Below are the code and all the weights of a small trained network. Each question names an input and a class and asks about switching units off, where a switched-off unit gives its printed mean instead of its output.

import numpy as np


def w(rows, s, z=0):
    codes = np.array(rows[::2]) - 128.0
    scale = np.full(codes.shape[1], s)
    scale[-1] = z or s
    return codes * scale


def norm(h):
    return h / np.sqrt((h * h).mean(-1, keepdims=True) + 1e-5)


def f(y):
    return y / 2 * (1 + np.tanh(0.7978845608 * (y + 0.044715 * y**3)))


def log_softmax(a):
    a = a - a.max(-1, keepdims=True)
    return a - np.log(np.exp(a).sum(-1, keepdims=True))


def net(x, mask):
    res = np.array(x, float).reshape(1, 5) / 4 @ E
    u = 0
    for l in range(2):
        y = f(norm(res) @ A[l][:, :-1].T + A[l][:, -1])
        res = res + np.where(mask[u : u + 13], y, B[l][:, -1]) @ B[l][:, :-1]
        u += 13
    return log_softmax(norm(res)[-1] @ U[:, :-1].T + U[:, -1])


A, B = {}, {}
E = w([
[136,122,125,132,128,132,128,141,131,133,128,129],'x0',
[80,159,94,235,126,177,107,123,115,145,122,102],'x1',
[126,129,138,132,124,130,131,127,129,129,125,139],'x2',
[144,130,142,140,252,121,99,122,89,138,110,135],'x3',
[144,96,94,123,137,140,126,75,141,142,167,180],'x4',
],0.024)
A[0] = w([
[136,142,135,172,246,121,117,109,70,122,106,139,54],'0.n0',
[112,99,120,102,93,120,147,131,124,142,106,124,62],'0.n1',
[118,179,193,104,129,131,144,212,112,96,46,58,254],'0.n2',
[90,108,120,147,112,150,112,143,156,121,153,150,102],'0.n3',
[191,119,152,90,197,74,134,126,69,129,110,159,86],'0.n4',
[148,127,88,99,147,120,81,150,150,120,187,67,63],'0.n5',
[152,135,131,127,138,141,116,149,148,129,163,140,108],'0.n6',
[128,136,168,131,173,92,118,155,88,143,82,98,14],'0.n7',
[155,122,145,71,159,138,125,119,149,135,143,152,95],'0.n8',
[144,131,143,105,81,89,140,100,113,121,115,121,57],'0.n9',
[154,116,177,92,234,109,87,131,120,116,104,141,79],'0.n10',
[102,122,119,150,198,161,124,139,89,135,102,141,31],'0.n11',
[171,112,180,35,100,83,160,154,161,84,121,152,149],'0.n12',
],0.012,0.0087)
B[0] = w([
[148,135,134,141,140,125,4,135,229,196,118,135,206],'0.n0',
[171,129,140,172,164,135,74,124,84,153,100,127,133],'0.n1',
[58,187,189,126,98,53,83,239,109,125,119,131,250],'0.n2',
[115,128,103,117,129,93,166,112,110,102,146,122,148],'0.n3',
[90,81,128,44,110,194,207,118,98,37,79,163,191],'0.n4',
[88,113,122,109,123,106,124,145,184,147,150,136,121],'0.n5',
[89,134,161,102,164,106,116,102,113,127,142,107,127],'0.n6',
[112,147,137,213,179,96,141,189,57,106,172,164,153],'0.n7',
[161,123,193,87,124,155,196,131,161,131,90,129,160],'0.n8',
[165,148,127,162,194,136,45,146,109,121,139,111,137],'0.n9',
[117,76,59,90,127,126,242,151,48,62,114,172,196],'0.n10',
[140,163,144,164,93,124,43,124,159,137,179,96,162],'0.n11',
[124,121,98,160,117,56,11,141,160,186,178,107,213],'0.n12',
],0.011,0.015)
A[1] = w([
[89,132,166,156,109,102,98,174,117,130,91,68,110],'1.n0',
[206,62,80,95,160,145,79,51,137,146,133,136,190],'1.n1',
[93,175,139,130,120,104,221,142,133,123,90,74,51],'1.n2',
[87,172,130,179,126,170,131,151,90,129,57,64,11],'1.n3',
[134,125,142,142,127,101,166,115,165,163,157,123,68],'1.n4',
[158,96,165,52,85,35,140,129,136,168,172,114,76],'1.n5',
[107,169,54,193,114,230,132,83,142,162,137,93,117],'1.n6',
[146,189,152,192,248,176,79,115,88,168,98,143,77],'1.n7',
[107,184,184,154,69,153,192,168,62,91,129,105,2],'1.n8',
[98,129,200,130,134,81,192,175,64,109,63,74,44],'1.n9',
[121,202,159,136,96,140,95,199,161,115,94,83,131],'1.n10',
[195,98,189,134,107,110,142,87,151,142,200,82,2],'1.n11',
[121,165,142,136,103,102,110,146,138,117,100,62,127],'1.n12',
],0.013,0.0057)
B[1] = w([
[95,43,141,87,129,114,133,104,141,174,120,94,235],'1.n0',
[182,161,109,170,123,213,189,63,162,109,104,78,224],'1.n1',
[220,94,102,94,185,161,127,109,180,103,107,174,147],'1.n2',
[152,105,164,38,149,143,159,100,168,158,87,97,178],'1.n3',
[132,159,115,152,149,113,77,123,114,109,118,135,128],'1.n4',
[132,197,139,205,180,169,63,100,155,176,128,95,199],'1.n5',
[107,183,105,135,112,117,200,146,94,26,139,219,218],'1.n6',
[162,122,135,107,52,106,59,115,177,227,189,39,196],'1.n7',
[244,98,88,77,157,201,190,11,198,101,128,143,176],'1.n8',
[219,231,13,206,100,171,136,90,101,94,254,231,194],'1.n9',
[102,29,179,81,184,123,186,66,120,164,39,97,251],'1.n10',
[141,166,94,157,150,185,132,154,140,159,170,158,138],'1.n11',
[146,28,141,129,153,167,119,112,74,136,107,100,199],'1.n12',
],0.011,0.013)
U = w([
[70,88,184,126,138,70,30,174,122,220,100,51,108],'0',
[133,43,142,43,155,178,253,82,124,108,54,139,213],'1',
[173,200,68,195,112,189,77,63,211,181,186,104,223],'2',
[78,182,71,174,58,138,214,104,105,40,147,176,25],'3',
[102,159,114,94,154,84,139,228,49,57,149,212,6],'4',
],0.019,0.0015)

Each question gives the input, the list of numbers given to net, and the class t.
The units are the neurons (one row each of A and B). Each row of codes is followed by its name. A weight is (code - 128) times the scale printed after its matrix; where a second scale follows, it is the last column's (A, B and U).
mask holds one flag per neuron, layer by layer. A switched-off neuron (its flag False) gives its mean, the last column of its row in B, instead of its output. The means were averaged over made-up inputs and are rounded, as every weight is.
A unit's drop is (log p(t) with every unit on - log p(t) with that unit switched off) / (log p(t) with every unit on - log p(t) with every unit switched off).
The circuit of an input: a set's keep is (log p(t) with only the set's units on - log p(t) with every unit switched off) / (log p(t) with every unit on - log p(t) with every unit switched off). Starting from the 12 units with the biggest drops (on a tie, the unit counted first), units are removed one at a time, each time the one whose removal leaves the highest keep (on an exact tie, the one counted first), for as long as the keep stays at least 0.8.
circuit, biggest first: the units of the circuit, biggest drop first
k most important neurons: the k neurons with the biggest drops, biggest first
top k neurons in layer l: the k neurons of layer l with the biggest drops, biggest first
drop when u is switched off: that unit's drop, to one decimal
input [-3,8,5,-2,1], class 3: circuit, biggest first -> 1.n6
input [4,4,-8,0,4], class 3: 2 most important neurons -> 1.n6, 0.n2
input [7,2,-8,0,2], class 3: 2 most important neurons -> 0.n2, 1.n6
input [5,0,7,6,-3], class 4: 2 most important neurons -> 0.n10, 0.n4
input [-3,-7,1,1,-2], class 4: 3 most important neurons -> 0.n4, 0.n10, 0.n0
input [0,-8,5,-2,2], class 2: 2 most important neurons -> 0.n2, 0.n12
input [5,-6,3,-8,1], class 2: 2 most important neurons -> 0.n2, 1.n5
input [-8,1,3,-8,-3], class 1: 2 most important neurons -> 0.n0, 1.n8
input [2,0,4,-8,-6], class 0: 3 most important neurons -> 0.n4, 0.n10, 0.n12
input [7,0,-8,4,-6], class 4: top 2 neurons in layer 0 -> 0.n10, 0.n7
input [5,7,3,1,0], class 0: 2 most important neurons -> 1.n7, 0.n4
input [5,1,4,-2,1], class 3: 2 most important neurons -> 0.n2, 0.n4
input [-1,2,6,0,4], class 3: top 2 neurons in layer 0 -> 0.n2, 0.n0
input [3,-7,-5,-1,-7], class 0: circuit, biggest first -> 0.n12
input [2,6,0,0,-4], class 1: 3 most important neurons -> 0.n12, 0.n0, 1.n8
input [-2,-8,4,-6,2], class 2: drop when 0.n2 is switched off -> 0.3
input [4,1,-8,-6,1], class 3: drop when 0.n2 is switched off -> 4.5
input [-8,5,-8,-4,2], class 3: drop when 0.n2 is switched off -> 2.0
